Here is a tiny trained network, its code and every weight. The questions are about switching its units off for an input and a target symbol, where a switched-off unit gives its printed mean instead of its output.

import numpy as np


def w(rows, s, z=0):
    codes = np.array(rows[::2]) - 128.0
    scale = np.full(codes.shape[1], s)
    scale[-1] = z or s
    return codes * scale


def f(y):
    return y / 2 * (1 + np.tanh(0.7978845608 * (y + 0.044715 * y**3)))


def softmax(a):
    e = np.exp(a - a.max(-1, keepdims=True))
    return e / e.sum(-1, keepdims=True)


def log_softmax(a):
    a = a - a.max(-1, keepdims=True)
    return a - np.log(np.exp(a).sum(-1, keepdims=True))


def net(x, mask):
    ids = ['αβγδηθλμξπσψω'.index(c) for c in x.split()]
    T = len(ids)
    res = E[ids] + P[:T]
    u = 0
    for l in range(2):
        r = res
        for j in range(3):
            rows = slice(3 * j, 3 * j + 3)
            q, k, v = (r @ M[l][rows].T for M in (Q, K, V))
            z = softmax(np.where(np.tri(T) > 0, q @ k.T / 3**0.5, -1e9)) @ v
            o = O[l][rows]
            res = res + np.where(mask[u + j], z, o[:, -1]) @ o[:, :-1]
        u += 3
        y = f(res @ A[l][:, :-1].T + A[l][:, -1])
        res = res + np.where(mask[u : u + 4], y, B[l][:, -1]) @ B[l][:, :-1]
        u += 4
    return log_softmax(res[-1] @ U[:, :-1].T + U[:, -1])


Q, K, V, O, A, B = {}, {}, {}, {}, {}, {}
E = w([
[148,149,112,174,142,72,118,70],'α',
[95,112,115,83,138,168,190,76],'β',
[157,116,160,144,104,164,115,126],'γ',
[168,103,161,146,106,163,111,108],'δ',
[111,100,111,142,82,140,142,165],'η',
[145,219,87,118,54,125,133,145],'θ',
[95,83,97,133,102,137,186,148],'λ',
[159,188,148,94,119,174,115,80],'μ',
[172,207,69,124,68,91,92,85],'ξ',
[126,88,116,149,88,141,138,149],'π',
[160,130,160,145,101,166,116,134],'σ',
[120,151,173,168,185,144,185,167],'ψ',
[176,123,163,18,168,2,168,128],'ω',
],0.023)
P = w([
[254,118,43,144,120,234,150,152],'0',
[170,97,201,157,21,152,220,90],'1',
[158,125,174,138,51,140,195,98],'2',
[149,137,157,127,70,136,182,107],'3',
[142,144,147,119,84,130,173,112],'4',
[138,155,135,111,96,129,165,117],'5',
[132,155,129,106,106,126,158,115],'6',
[126,158,124,105,114,126,151,119],'7',
[118,155,117,99,119,128,144,113],'8',
[115,154,113,95,123,126,135,111],'9',
[109,154,114,98,129,125,127,109],'10',
[108,142,106,93,134,124,122,111],'11',
[106,137,107,92,136,123,115,110],'12',
],0.009)
Q[0] = w([
[110,71,52,126,102,71,82,163],'0.h1',
[87,179,203,107,120,223,210,88],'0.h1',
[90,119,93,99,39,154,45,185],'0.h1',
[126,72,194,76,238,94,151,115],'0.h2',
[144,195,119,47,64,218,174,79],'0.h2',
[168,229,113,171,155,185,86,87],'0.h2',
[211,127,149,189,174,202,1,223],'0.h3',
[75,96,181,132,233,187,99,151],'0.h3',
[24,126,87,161,119,71,157,235],'0.h3',
],0.0071)
K[0] = w([
[82,168,102,228,138,100,121,137],'0.h1',
[137,131,187,36,149,131,125,209],'0.h1',
[134,224,113,131,65,188,154,113],'0.h1',
[123,103,154,82,208,121,182,130],'0.h2',
[139,172,116,1,67,186,141,125],'0.h2',
[182,183,162,159,134,133,112,89],'0.h2',
[88,201,207,184,124,213,47,185],'0.h3',
[102,139,147,165,183,223,162,85],'0.h3',
[45,148,69,185,97,131,163,197],'0.h3',
],0.0091)
V[0] = w([
[170,85,160,97,211,49,146,106],'0.h1',
[183,222,60,33,59,20,149,83],'0.h1',
[35,125,119,86,181,141,175,62],'0.h1',
[205,182,146,98,113,70,89,18],'0.h2',
[113,90,115,230,241,154,156,38],'0.h2',
[122,190,168,66,128,185,124,148],'0.h2',
[80,185,113,232,139,174,90,79],'0.h3',
[107,148,122,187,211,120,174,121],'0.h3',
[58,47,3,196,90,73,65,41],'0.h3',
],0.0053)
O[0] = w([
[91,197,142,150,63,119,115,129,133],'0.h1',
[20,94,116,154,178,135,94,125,222],'0.h1',
[149,117,101,173,68,110,127,98,114],'0.h1',
[113,2,130,142,142,190,164,141,254],'0.h2',
[88,149,86,148,180,143,91,168,144],'0.h2',
[129,123,104,164,82,127,163,99,133],'0.h2',
[160,190,49,101,124,125,224,106,136],'0.h3',
[122,110,113,131,141,182,111,175,139],'0.h3',
[192,228,202,123,124,176,198,206,115],'0.h3',
],0.0077,0.0058)
A[0] = w([
[253,66,58,223,71,155,121,140,201],'0.n1',
[141,119,54,123,196,215,88,79,253],'0.n2',
[220,175,67,84,100,243,193,187,56],'0.n3',
[222,176,80,148,88,49,87,41,75],'0.n4',
],0.0066,0.0031)
B[0] = w([
[9,134,155,127,141,137,164,150,216],'0.n1',
[129,157,78,99,89,86,159,182,253],'0.n2',
[126,79,147,135,147,233,105,115,186],'0.n3',
[150,73,179,127,154,202,174,177,148],'0.n4',
],0.012,0.0052)
Q[1] = w([
[95,214,23,188,109,128,78,116],'1.h1',
[120,142,69,57,87,60,49,47],'1.h1',
[5,93,69,188,100,44,110,119],'1.h1',
[175,123,159,190,117,172,155,111],'1.h2',
[195,178,85,58,156,119,133,113],'1.h2',
[90,144,36,223,162,57,134,146],'1.h2',
[128,1,226,167,145,151,131,140],'1.h3',
[112,205,78,144,104,100,99,82],'1.h3',
[100,58,101,89,103,91,92,112],'1.h3',
],0.0084)
K[1] = w([
[231,166,140,174,121,11,160,103],'1.h1',
[110,88,103,246,193,92,54,42],'1.h1',
[173,96,144,119,145,76,2,94],'1.h1',
[169,143,129,179,114,161,160,150],'1.h2',
[208,122,92,122,95,165,92,42],'1.h2',
[112,200,81,120,177,74,121,111],'1.h2',
[190,75,109,14,25,180,120,122],'1.h3',
[141,163,87,116,164,82,105,144],'1.h3',
[58,169,147,76,112,92,55,172],'1.h3',
],0.0089)
V[1] = w([
[151,151,133,255,160,110,181,86],'1.h1',
[123,160,49,128,91,215,129,165],'1.h1',
[170,94,180,159,40,122,176,74],'1.h1',
[24,137,115,148,133,148,169,102],'1.h2',
[114,96,81,22,99,154,90,71],'1.h2',
[177,101,110,65,130,180,151,15],'1.h2',
[114,122,123,48,103,136,134,38],'1.h3',
[117,159,123,227,218,143,120,130],'1.h3',
[160,139,153,113,209,77,239,179],'1.h3',
],0.0077)
O[1] = w([
[169,125,77,109,122,88,163,138,128],'1.h1',
[139,127,182,107,104,131,154,171,191],'1.h1',
[154,90,163,102,153,71,120,109,117],'1.h1',
[191,125,160,89,120,115,99,141,247],'1.h2',
[193,147,149,178,118,79,149,120,101],'1.h2',
[132,125,115,181,110,89,78,156,116],'1.h2',
[109,148,170,117,85,163,142,169,144],'1.h3',
[150,110,121,113,106,73,104,91,131],'1.h3',
[88,5,156,124,105,96,79,107,159],'1.h3',
],0.011)
A[1] = w([
[114,88,198,87,65,157,165,179,224],'1.n1',
[178,97,139,91,131,27,113,127,244],'1.n2',
[128,118,226,153,98,232,239,183,109],'1.n3',
[148,130,205,182,255,81,173,139,2],'1.n4',
],0.0093,0.0037)
B[1] = w([
[198,158,231,173,131,230,242,183,235],'1.n1',
[55,243,154,147,154,59,59,177,170],'1.n2',
[53,99,16,41,48,61,69,72,255],'1.n3',
[177,41,55,174,156,242,255,41,134],'1.n4',
],0.0066,0.023)
U = w([
[139,77,96,134,112,176,172,128,222],'α',
[133,168,254,169,178,145,176,188,254],'β',
[101,137,126,88,126,65,89,174,150],'γ',
[126,122,127,120,128,125,137,122,17],'δ',
[129,124,120,127,130,133,130,122,35],'η',
[133,133,114,128,128,131,134,116,58],'θ',
[132,125,124,122,133,132,136,119,42],'λ',
[136,182,117,131,131,135,153,101,49],'μ',
[146,136,96,137,127,140,133,114,93],'ξ',
[128,132,118,132,131,140,130,127,48],'π',
[135,135,121,127,131,137,138,106,52],'σ',
[144,146,152,33,190,164,110,86,41],'ψ',
[75,75,147,188,105,159,85,99,88],'ω',
],0.0097,0.007)

Each question gives the input, a string of symbols that net reads in full, and the target symbol t.
The units are the heads (3 rows each of Q, K, V and O) and the neurons (one row each of A and B). Each row of codes is followed by its name. A weight is (code - 128) times the scale printed after its matrix; where a second scale follows, it is the last column's (O, A, B and U).
mask holds one flag per unit, layer by layer, with each layer's heads first. A switched-off unit (its flag False) gives its mean, the last column of its rows in O or B, instead of its output. The means were averaged over made-up inputs and are rounded, as every weight is.
A unit's drop is (log p(t) with every unit on - log p(t) with that unit switched off) / (log p(t) with every unit on - log p(t) with every unit switched off).
The circuit of an input: a set's keep is (log p(t) with only the set's units on - log p(t) with every unit switched off) / (log p(t) with every unit on - log p(t) with every unit switched off). Starting from the 12 units with the biggest drops (on a tie, the unit counted first), units are removed one at a time, each time the one whose removal leaves the highest keep (on an exact tie, the one counted first), for as long as the keep stays at least 0.8.
units of the circuit, in order: the units of the circuit, biggest drop first
unit that matters most: the unit with the biggest drop
top k neurons: the k neurons with the biggest drops, biggest first
k most important neurons of layer l: the k neurons of layer l with the biggest drops, biggest first
which heads matter: for each layer, one digit per head in row order, 1 if its drop is at least 0.15 and else 0, layers parted by /
input α β σ ω θ β ψ μ θ, target ψ: which heads matter : 111 / 111
input β μ γ β β ψ λ α ξ, target α: units of the circuit, in order : 0.n4, 1.n2
input α ξ η β ψ ξ α σ, target α: units of the circuit, in order : 0.h2, 1.n2
input α α α α α μ μ ψ μ, target γ: 3 most important neurons of layer 0 : 0.n2, 0.n4, 0.n1
input α ψ α α α, target γ: unit that matters most : 1.n1
input β α β α γ ω θ α α β ω, target β: which heads matter : 110 / 001
input γ μ α α, target β: top 2 neurons : 1.n3, 0.n3
input δ β ξ ψ ψ μ, target α: units of the circuit, in order : 0.h2, 1.n2
input δ α α α ω μ α α ψ ψ ψ γ, target ψ: units of the circuit, in order : 1.h2, 0.h1
input ψ μ α β ω γ θ, target ω: which heads matter : 001 / 100
input θ α η α γ ξ η, target β: which heads matter : 010 / 100
input δ α ψ μ α μ, target β: units of the circuit, in order : 1.h3, 1.n3
input θ ψ θ, target β: units of the circuit, in order : 0.h3, 0.h1, 1.n3
input ψ θ α α α β α ω ψ ψ, target ω: which heads matter : 001 / 100
input α σ β θ β α α α β, target γ: unit that matters most : 0.h2
input α θ λ ψ δ ψ λ ψ ξ μ ψ, target γ: which heads matter : 011 / 001
input μ δ α α π μ ω μ θ, target ω: which heads matter : 011 / 100
input η η ψ α μ μ μ, target γ: 2 most important neurons of layer 0 : 0.n2, 0.n3
input ξ λ β α μ μ θ μ θ, target β: which heads matter : 110 / 110
input λ π α β δ γ α ψ ψ α ξ γ, target β: which heads matter : 001 / 100
input η α μ α α α ω α ψ, target ω: unit that matters most : 0.h1
input γ μ β ψ σ α δ α α α α θ, target α: which heads matter : 011 / 000
input η θ ψ α μ μ, target β: which heads matter : 011 / 000
input ψ α δ ψ ψ μ, target α: top 3 neurons : 1.n3, 0.n3, 1.n1
input ψ ψ ξ α δ α δ ξ, target β: which heads matter : 111 / 000
input γ α η μ ψ ω β, target ω: which heads matter : 000 / 100
